Below are the code and all the weights of a small trained network. Each question names an input and a target symbol and asks about switching units off, where a switched-off unit gives its printed mean instead of its output.

import numpy as np


def w(rows, s, z=0):
    codes = np.array(rows[::2]) - 128.0
    scale = np.full(codes.shape[1], s)
    scale[-1] = z or s
    return codes * scale


def softmax(a):
    e = np.exp(a - a.max(-1, keepdims=True))
    return e / e.sum(-1, keepdims=True)


def log_softmax(a):
    a = a - a.max(-1, keepdims=True)
    return a - np.log(np.exp(a).sum(-1, keepdims=True))


def net(x, mask):
    ids = ['γεηλπτφω'.index(c) for c in x.split()]
    T = len(ids)
    res = E[ids] + P[:T]
    u = 0
    for l in range(3):
        r = res
        for j in range(2):
            rows = slice(2 * j, 2 * j + 2)
            q, k, v = (r @ M[l][rows].T for M in (Q, K, V))
            z = softmax(np.where(np.tri(T) > 0, q @ k.T / 2**0.5, -1e9)) @ v
            o = O[l][rows]
            res = res + np.where(mask[u + j], z, o[:, -1]) @ o[:, :-1]
        u += 2
    return log_softmax(res[-1] @ U[:, :-1].T + U[:, -1])


Q, K, V, O = {}, {}, {}, {}
E = w([
[224,70,241,121,157,149,120,70,189,119],'γ',
[196,141,160,118,129,77,38,94,46,115],'ε',
[147,93,242,160,158,86,237,221,54,152],'η',
[95,83,122,62,108,50,146,118,155,163],'λ',
[66,7,88,196,143,174,168,60,77,14],'π',
[168,170,200,140,26,119,171,171,200,114],'τ',
[106,170,107,167,229,157,96,183,185,201],'φ',
[220,175,90,78,197,107,212,135,128,31],'ω',
],0.015)
P = w([
[160,75,152,133,71,174,186,104,123,132],'0',
[144,98,149,136,96,129,163,112,156,135],'1',
[147,112,156,131,109,117,159,118,155,144],'2',
[143,113,164,119,113,114,149,122,153,142],'3',
[136,112,157,117,118,107,137,130,146,135],'4',
[133,115,160,114,128,106,128,137,154,132],'5',
[126,115,159,108,136,106,116,143,149,125],'6',
[124,118,160,106,143,105,107,146,149,115],'7',
[127,112,156,98,144,107,92,156,138,110],'8',
[130,110,148,94,147,105,76,158,141,104],'9',
[123,106,142,92,155,109,65,165,144,91],'10',
[126,105,138,88,162,108,50,168,140,87],'11',
[121,90,127,81,164,108,29,177,137,87],'12',
[138,85,113,80,166,101,6,168,137,71],'13',
],0.014)
Q[0] = w([
[124,212,209,2,208,89,150,67,201,186],'L0H1',
[210,152,227,46,55,66,94,244,187,123],'L0H1',
[75,208,78,182,35,234,129,64,84,153],'L0H2',
[149,123,15,40,59,134,135,184,139,155],'L0H2',
],0.0064)
K[0] = w([
[126,247,241,32,154,49,93,254,188,78],'L0H1',
[149,122,106,35,180,110,60,225,116,116],'L0H1',
[196,151,92,244,68,155,220,139,109,239],'L0H2',
[49,182,155,180,84,167,76,126,126,154],'L0H2',
],0.0062)
V[0] = w([
[157,9,110,140,221,51,60,152,90,194],'L0H1',
[128,183,128,255,36,100,125,106,129,160],'L0H1',
[173,97,101,202,52,149,147,102,161,189],'L0H2',
[143,47,150,194,134,105,224,113,133,103],'L0H2',
],0.006)
O[0] = w([
[104,169,157,135,129,156,186,109,122,148,109],'L0H1',
[160,103,151,31,112,245,137,167,84,116,3],'L0H1',
[144,151,101,144,129,163,195,87,109,136,64],'L0H2',
[139,112,71,170,95,166,156,93,132,148,219],'L0H2',
],0.012,0.0061)
Q[1] = w([
[118,120,185,157,125,144,144,193,35,181],'L1H1',
[152,110,158,132,165,81,195,192,94,109],'L1H1',
[189,15,162,252,73,50,175,123,166,50],'L1H2',
[99,64,243,139,56,113,105,78,111,158],'L1H2',
],0.011)
K[1] = w([
[178,145,120,127,128,188,197,150,103,159],'L1H1',
[123,85,149,190,148,60,150,175,101,136],'L1H1',
[86,158,106,83,201,34,44,154,117,131],'L1H2',
[88,208,140,5,202,138,137,102,97,123],'L1H2',
],0.012)
V[1] = w([
[61,89,163,146,68,108,140,177,123,132],'L1H1',
[141,177,59,56,71,103,177,58,166,183],'L1H1',
[153,137,167,72,70,38,170,54,53,65],'L1H2',
[156,185,109,186,62,143,3,109,45,149],'L1H2',
],0.0059)
O[1] = w([
[169,155,15,65,91,120,195,109,104,196,151],'L1H1',
[2,138,241,82,237,109,124,235,151,52,153],'L1H1',
[156,152,180,96,61,71,143,75,89,68,255],'L1H2',
[84,242,230,107,149,145,92,94,101,113,14],'L1H2',
],0.0066,0.005)
Q[2] = w([
[167,254,147,199,86,92,180,199,253,73],'L2H1',
[29,91,236,248,27,142,59,192,155,247],'L2H1',
[176,67,84,178,55,112,140,155,244,122],'L2H2',
[14,218,101,166,133,203,100,141,196,223],'L2H2',
],0.0073)
K[2] = w([
[172,117,142,74,111,74,47,191,188,120],'L2H1',
[126,141,110,45,126,252,116,158,124,118],'L2H1',
[136,101,67,45,186,106,87,167,124,135],'L2H2',
[159,89,144,148,99,218,114,156,134,124],'L2H2',
],0.013)
V[2] = w([
[64,165,67,155,133,108,182,231,2,52],'L2H1',
[169,33,132,52,232,125,135,65,61,151],'L2H1',
[205,207,202,230,137,130,191,217,83,139],'L2H2',
[184,227,55,147,209,185,144,121,124,33],'L2H2',
],0.0056)
O[2] = w([
[118,216,117,163,46,101,140,181,155,124,1],'L2H1',
[144,191,162,194,120,91,140,72,252,112,8],'L2H1',
[193,120,101,139,118,131,62,134,75,156,116],'L2H2',
[153,133,184,240,98,129,98,175,122,88,231],'L2H2',
],0.011,0.0015)
U = w([
[175,77,153,128,152,151,116,107,177,175,8],'γ',
[93,252,174,126,106,155,101,95,53,167,233],'ε',
[205,183,14,136,77,122,141,123,120,239,101],'η',
[84,137,108,73,114,101,187,131,159,163,103],'λ',
[41,149,63,193,106,165,129,102,82,131,122],'π',
[127,68,84,50,52,174,77,234,89,110,134],'τ',
[88,189,75,185,192,228,79,222,180,249,254],'φ',
[160,91,127,166,98,48,133,227,145,82,89],'ω',
],0.0037,0.0052)

Each question gives the input, a string of symbols that net reads in full, and the target symbol t.
The units are the heads (2 rows each of Q, K, V and O). Each row of codes is followed by its name. A weight is (code - 128) times the scale printed after its matrix; where a second scale follows, it is the last column's (O and U).
mask holds one flag per head, layer by layer. A switched-off head (its flag False) gives its mean, the last column of its rows in O, instead of its output. The means were averaged over made-up inputs and are rounded, as every weight is.
A unit's drop is (log p(t) with every unit on - log p(t) with that unit switched off) / (log p(t) with every unit on - log p(t) with every unit switched off).
The circuit of an input: a set's keep is (log p(t) with only the set's units on - log p(t) with every unit switched off) / (log p(t) with every unit on - log p(t) with every unit switched off). Starting from all 6 units, units are removed one at a time, each time the one whose removal leaves the highest keep (on an exact tie, the one counted first), for as long as the keep stays at least 0.8.
circuit, biggest first: the units of the circuit, biggest drop first
unit that matters most: the unit with the biggest drop
which heads matter: for each layer, one digit per head in row order, 1 if its drop is at least 0.15 and else 0, layers parted by /
drop when u is switched off: that unit's drop, to one decimal
input φ τ ε η η, target η: which heads matter : 00 / 10 / 01
input ω τ ω, target τ: circuit, biggest first : L2H1
input λ ε ω λ ω τ ω ω τ ω, target τ: circuit, biggest first : L2H1, L0H1
input ω η ω ω ε λ λ τ ω η ω, target η: circuit, biggest first : L1H1, L0H2
input γ ω γ π ω φ τ, target τ: which heads matter : 00 / 00 / 10
input τ ε λ τ τ, target λ: which heads matter : 00 / 00 / 01
input γ ω ω γ π η η φ ε η, target ε: circuit, biggest first : L1H2, L0H2
input ε τ η λ τ η, target λ: which heads matter : 00 / 00 / 01
input τ λ ω ε ω φ π, target φ: which heads matter : 00 / 01 / 00
input η τ λ ω φ τ, target φ: which heads matter : 01 / 01 / 00
input ω τ τ ω π ω φ η, target φ: which heads matter : 00 / 01 / 00
input φ ω γ η ω, target γ: which heads matter : 10 / 00 / 10
input λ π ω λ η, target η: which heads matter : 00 / 10 / 00
input φ ω τ ω φ ε ω ω φ ω λ γ, target λ: circuit, biggest first : L2H2, L1H1, L0H2
input η ω η η ω ω ε γ ω, target ε: which heads matter : 00 / 01 / 00
input η η ω ω γ γ ε ω ω π ω λ η τ, target λ: circuit, biggest first : L2H2, L1H1
input η ω λ ω τ η ω ω ε π η ω, target ε: circuit, biggest first : L1H2, L0H1
input τ τ λ ω ε η, target ε: circuit, biggest first : L1H2
input λ η τ, target τ: drop when L0H1 is switched off : 0.3
input π τ λ, target λ: drop when L2H1 is switched off : 0.1
input ε τ ω ω ε π π, target ε: drop when L1H2 is switched off : 0.8
input γ η π λ ω ω γ ω, target γ: drop when L1H1 is switched off : 0.2
input ω ω φ γ ω, target φ: unit that matters most : L1H2
